[141 144 136 131 142 131 160 163 150 160 152 162 140 165 135 199 191 140
 147 146 170 141 132 193 197 198]  W
[ 85 144 136 131 142 131 160 163 150 160 152 162 140 165 135 199 191 140
 147 146 170 141 132 193 197 131]  M
[113 113 105  96 100  99 112 130 103 111 123 114 111 115  96 142 132 110
 101 102 119  98  98 143 138  98]  U
where: [112] : U, 6
where: [85] : M, 0
where: [138] : U, 24
step -1: [141] : [140]

[152 113 162 147] -> G
[131 150 118 123] -> K
[127 128  70 128] -> N
[125 210  91 124] -> F
[129 181 160 136] -> X
[127 136  69 138] -> P
step -1: [160] : [159]
step +1: [128] : [129]

[127 130 128 129 123 111 124 125 127 122 128 137 129] -> B
[136 111 132 123 147 202 148 139 130 146 132  82 128] -> H
[137 114 133 123 133 202 145 134 128 144 131  75 127] -> E
[127 131 127 129 123 112 122 125 127 124 128 139 127] -> Q
[135 113 131 122 145 205 153 133 128 148 133  82 128] -> L
[125 134 127 129 124 110 122 123 128 124 127 140 128] -> V
where: [146] : H, 9
q: [137 114 133 123 133 202 145 134 128 144 131  75 127] : E
step +1: [202 148] : [203 149]
q: [135 113 131 122 145 205 153 133 128 148 133  82 128] : L
step +1: [127 124] : [128 125]

[106 137 124  88 123 130 143 137 135] -> T
[ 59 125 122 151 123 110 158 130  77] -> A
[129  93 144 173 107 135 137 125 103] -> Y
[131 132 122 153 136 114 136 124 115] -> J
[105 149 128  72 133 148 127 137 147] -> Z
[127  85 120 160  60 118  96 158 137] -> C
[127 125 120 160  60 118  96 158 137] -> D
[115 125 118 155 119  75 143 149 133] -> S
step -1: [120 160  60] : [119 159  59]
step -1: [173 107 135] : [172 106 134]
step +1: [123] : [124]
where: [128] : Z, 2
step +1: [137] : [138]

[108 144 111 100  89 155]  kol
[ 74 134 106 157 135 128]  vifi
[140 110 138 109 193 152]  Zalaz
[109 130 121 152 122 113]  Musol
[ 95 145 106 104  89 158]  Nebus
[108 144 110 100  89 155]  Vusup
[101 110 126 149 209 136]  kupon
[ 53 146  94 160 101 128]  tinez
step -1: [209] : [208]
step +1: [108 144 110] : [109 145 111]
where: [74] : vifi, 0
step -1: [ 95 145 106 104] : [ 94 144 105 103]

[129 139 102 148 124 129]  zab
[ 93 125 102 209  97 157]  Zamap
[174 126 155  90 144 104]  vez
[132  56  71 138 127 153]  numog
where: [104] : vez, 5
step -1: [ 71 138] : [ 70 137]
where: [126] : vez, 1

[ 59 137 144 118 160] -> Vub
[ 92 167 105  93 133] -> zep
[185  91 135 160 103] -> sipu
[ 68 155 138 105 164] -> Firat
[209 128 116 121 117] -> Mose
[161  75 142 174  99] -> Futi
[ 57 130 146 126 157] -> Fus
[ 93  76 157 181 118] -> zolup
[122  70 153 159 107] -> Kolam
[ 69  92 156 166 129] -> taf
[209 135 115 116 120] -> lev
where: [129] : taf, 4
where: [91] : sipu, 1
step +1: [70] : [71]

